Below is a small trained network, with its code and all its weights. Each question gives an input and a target symbol and asks what happens when units are switched off, that is, made to give their printed mean instead of their output.

import numpy as np


def w(rows, s, z=0):
    codes = np.array(rows[::2]) - 128.0
    scale = np.full(codes.shape[1], s)
    scale[-1] = z or s
    return codes * scale


def f(y):
    return y / 2 * (1 + np.tanh(0.7978845608 * (y + 0.044715 * y**3)))


def softmax(a):
    e = np.exp(a - a.max(-1, keepdims=True))
    return e / e.sum(-1, keepdims=True)


def log_softmax(a):
    a = a - a.max(-1, keepdims=True)
    return a - np.log(np.exp(a).sum(-1, keepdims=True))


def net(x, mask):
    ids = ['Δβγζλξπτψ'.index(c) for c in x.split()]
    T = len(ids)
    res = E[ids] + P[:T]
    u = 0
    for l in range(2):
        r = res
        for j in range(2):
            rows = slice(4 * j, 4 * j + 4)
            q, k, v = (r @ M[l][rows].T for M in (Q, K, V))
            z = softmax(np.where(np.tri(T) > 0, q @ k.T / 4**0.5, -1e9)) @ v
            o = O[l][rows]
            res = res + np.where(mask[u + j], z, o[:, -1]) @ o[:, :-1]
        u += 2
        y = f(res @ A[l][:, :-1].T + A[l][:, -1])
        res = res + np.where(mask[u : u + 8], y, B[l][:, -1]) @ B[l][:, :-1]
        u += 8
    return log_softmax(res[-1] @ U[:, :-1].T + U[:, -1])


Q, K, V, O, A, B = {}, {}, {}, {}, {}, {}
E = w([
[117,161,134,129],'Δ',
[188,148,108,172],'β',
[46,168,159,207],'γ',
[58,136,127,161],'ζ',
[134,200,145,141],'λ',
[73,105,106,186],'ξ',
[250,157,87,120],'π',
[170,95,66,123],'τ',
[193,205,139,144],'ψ',
],0.015)
P = w([
[133,120,169,97],'0',
[192,25,124,195],'1',
[109,144,150,108],'2',
[184,49,97,211],'3',
[100,159,123,103],'4',
[177,83,87,233],'5',
[92,176,96,96],'6',
[185,126,82,248],'7',
[84,201,64,84],'8',
[183,190,77,247],'9',
],0.016)
Q[0] = w([
[127,172,120,221],'L0H0',
[104,125,155,71],'L0H0',
[105,128,132,23],'L0H0',
[119,134,171,9],'L0H0',
[120,190,111,206],'L0H1',
[112,142,116,102],'L0H1',
[75,116,153,58],'L0H1',
[69,133,114,149],'L0H1',
],0.013)
K[0] = w([
[87,182,74,141],'L0H0',
[136,64,146,132],'L0H0',
[130,64,225,128],'L0H0',
[186,56,255,98],'L0H0',
[38,202,110,41],'L0H1',
[56,155,110,229],'L0H1',
[114,138,111,201],'L0H1',
[81,133,32,147],'L0H1',
],0.0094)
V[0] = w([
[91,6,86,102],'L0H0',
[177,31,224,93],'L0H0',
[228,148,13,117],'L0H0',
[254,47,166,168],'L0H0',
[103,195,41,122],'L0H1',
[132,186,132,168],'L0H1',
[175,148,116,136],'L0H1',
[74,86,66,155],'L0H1',
],0.0062)
O[0] = w([
[142,138,35,118,45],'L0H0',
[107,62,70,88,4],'L0H0',
[118,160,104,173,101],'L0H0',
[101,229,2,139,36],'L0H0',
[177,34,61,104,191],'L0H1',
[139,46,94,64,188],'L0H1',
[157,95,160,124,124],'L0H1',
[118,67,140,81,120],'L0H1',
],0.0068,0.004)
A[0] = w([
[161,168,166,83,140],'L0N0',
[120,52,142,180,95],'L0N1',
[62,145,88,141,198],'L0N2',
[158,84,65,158,5],'L0N3',
[198,141,97,187,3],'L0N4',
[88,213,125,19,194],'L0N5',
[131,147,69,255,40],'L0N6',
[156,185,115,168,148],'L0N7',
],0.01,0.0046)
B[0] = w([
[150,194,104,149,137],'L0N0',
[254,170,143,121,214],'L0N1',
[150,71,122,86,170],'L0N2',
[61,209,167,163,151],'L0N3',
[65,84,151,124,202],'L0N4',
[152,188,146,72,194],'L0N5',
[79,124,64,100,254],'L0N6',
[135,131,99,178,197],'L0N7',
],0.0098,0.0077)
Q[1] = w([
[211,142,168,101],'L1H0',
[134,189,100,173],'L1H0',
[68,117,165,124],'L1H0',
[179,112,142,86],'L1H0',
[255,42,129,103],'L1H1',
[112,34,97,168],'L1H1',
[67,155,93,157],'L1H1',
[153,116,127,208],'L1H1',
],0.0089)
K[1] = w([
[63,151,199,18],'L1H0',
[229,148,72,58],'L1H0',
[215,34,138,151],'L1H0',
[128,45,90,184],'L1H0',
[2,143,163,97],'L1H1',
[106,102,88,54],'L1H1',
[178,112,71,152],'L1H1',
[134,104,127,24],'L1H1',
],0.0073)
V[1] = w([
[129,133,206,219],'L1H0',
[213,131,131,132],'L1H0',
[3,103,136,205],'L1H0',
[63,207,136,59],'L1H0',
[72,134,125,255],'L1H1',
[69,152,131,43],'L1H1',
[112,176,225,215],'L1H1',
[147,241,114,125],'L1H1',
],0.0063)
O[1] = w([
[153,181,51,125,111],'L1H0',
[135,100,114,188,184],'L1H0',
[136,214,120,136,2],'L1H0',
[142,107,150,47,204],'L1H0',
[118,103,254,250,130],'L1H1',
[136,158,133,54,80],'L1H1',
[109,81,179,132,175],'L1H1',
[160,96,164,72,197],'L1H1',
],0.0069,0.0037)
A[1] = w([
[111,183,141,79,162],'L1N0',
[133,29,145,152,156],'L1N1',
[7,129,146,54,17],'L1N2',
[200,107,24,85,168],'L1N3',
[205,150,87,136,143],'L1N4',
[45,131,42,145,36],'L1N5',
[212,192,113,164,128],'L1N6',
[128,145,92,165,255],'L1N7',
],0.013,0.0057)
B[1] = w([
[94,174,98,149,160],'L1N0',
[130,235,71,77,237],'L1N1',
[6,122,88,240,139],'L1N2',
[77,123,187,90,254],'L1N3',
[120,112,175,157,230],'L1N4',
[99,202,187,151,192],'L1N5',
[198,109,120,154,231],'L1N6',
[134,64,108,107,250],'L1N7',
],0.012,0.0072)
U = w([
[125,91,1,85,255],'Δ',
[178,168,152,172,23],'β',
[153,200,111,60,119],'γ',
[125,37,204,141,73],'ζ',
[92,39,130,65,151],'λ',
[86,93,62,208,133],'ξ',
[88,119,203,179,113],'π',
[133,10,55,164,231],'τ',
[89,193,86,115,58],'ψ',
],0.012,0.0056)

Each question gives the input, a string of symbols that net reads in full, and the target symbol t.
The units are the heads (4 rows each of Q, K, V and O) and the neurons (one row each of A and B). Each row of codes is followed by its name. A weight is (code - 128) times the scale printed after its matrix; where a second scale follows, it is the last column's (O, A, B and U).
mask holds one flag per unit, layer by layer, with each layer's heads first. A switched-off unit (its flag False) gives its mean, the last column of its rows in O or B, instead of its output. The means were averaged over made-up inputs and are rounded, as every weight is.
A unit's drop is (log p(t) with every unit on - log p(t) with that unit switched off) / (log p(t) with every unit on - log p(t) with every unit switched off).
The circuit of an input: a set's keep is (log p(t) with only the set's units on - log p(t) with every unit switched off) / (log p(t) with every unit on - log p(t) with every unit switched off). Starting from the 12 units with the biggest drops (on a tie, the unit counted first), units are removed one at a time, each time the one whose removal leaves the highest keep (on an exact tie, the one counted first), for as long as the keep stays at least 0.8.
circuit, biggest first: the units of the circuit, biggest drop first
most important unit: the unit with the biggest drop
top k neurons: the k neurons with the biggest drops, biggest first
k most important neurons of layer l: the k neurons of layer l with the biggest drops, biggest first
heads that matter: for each layer, one digit per head in row order, 1 if its drop is at least 0.15 and else 0, layers parted by /
input β β ψ β, target Δ: 2 most important neurons of layer 1 -> [L1N1; L1N5]
input γ β λ γ λ τ, target γ: circuit, biggest first -> [L1N1; L0H0]
input λ γ π γ γ ξ π ξ, target ψ: heads that matter -> 10 / 10
input γ β τ ζ, target π: circuit, biggest first -> [L0H0; L1N5; L0N6; L1N3]
input τ ψ ζ π, target ζ: circuit, biggest first -> [L1N3]
input ξ λ ψ, target β: circuit, biggest first -> [L0N6; L1N6; L0N0]
input β β ξ ζ ψ γ γ τ τ ξ, target π: top 4 neurons -> [L1N5; L0N6; L1N3; L0N2]
input Δ λ ψ ξ, target Δ: top 3 neurons -> [L1N1; L0N6; L0N1]
input γ ψ π λ ξ γ τ λ τ λ, target π: heads that matter -> 01 / 01
input γ τ γ ξ, target β: circuit, biggest first -> [L0N1; L1H0]
input Δ γ ψ ξ ζ γ γ λ τ, target λ: 2 most important neurons of layer 1 -> [L1N1; L1N3]
input ζ τ τ ξ γ Δ ψ ψ γ ξ, target β: circuit, biggest first -> [L0H0; L0N1; L1N6]
input τ γ β ψ β τ γ λ τ ζ, target π: heads that matter -> 00 / 01
input β γ γ β Δ β ξ Δ β λ, target ξ: 3 most important neurons of layer 1 -> [L1N7; L1N5; L1N3]
input τ ξ τ γ π ξ γ π Δ γ, target λ: most important unit -> L1H1
input π ξ β β, target ξ: 2 most important neurons of layer 0 -> [L0N1; L0N6]
input λ π β π, target ξ: 3 most important neurons of layer 0 -> [L0N4; L0N6; L0N3]
input τ Δ ξ λ γ τ π, target ζ: 2 most important neurons of layer 1 -> [L1N1; L1N3]
input γ λ ξ ζ ξ γ β ψ, target ξ: 2 most important neurons of layer 1 -> [L1N5; L1N7]
input ψ τ γ λ β π, target ξ: most important unit -> L0N4
input ξ ξ ψ β, target Δ: top 4 neurons -> [L0N4; L1N1; L0N5; L0N6]
input ζ ζ π γ ξ τ τ τ, target π: heads that matter -> 10 / 01
input γ ζ λ γ ξ β ψ Δ, target Δ: top 3 neurons -> [L1N1; L0N5; L0N6]
input ζ τ Δ Δ τ τ β λ, target ξ: circuit, biggest first -> [L0N1; L0N6; L1H0]
input π π γ τ τ ζ β, target τ: 3 most important neurons of layer 1 -> [L1N1; L1N5; L1N3]
input ξ ξ γ ψ γ ξ λ π, target γ: heads that matter -> 10 / 11
input γ τ ζ ξ, target ζ: most important unit -> L0N1
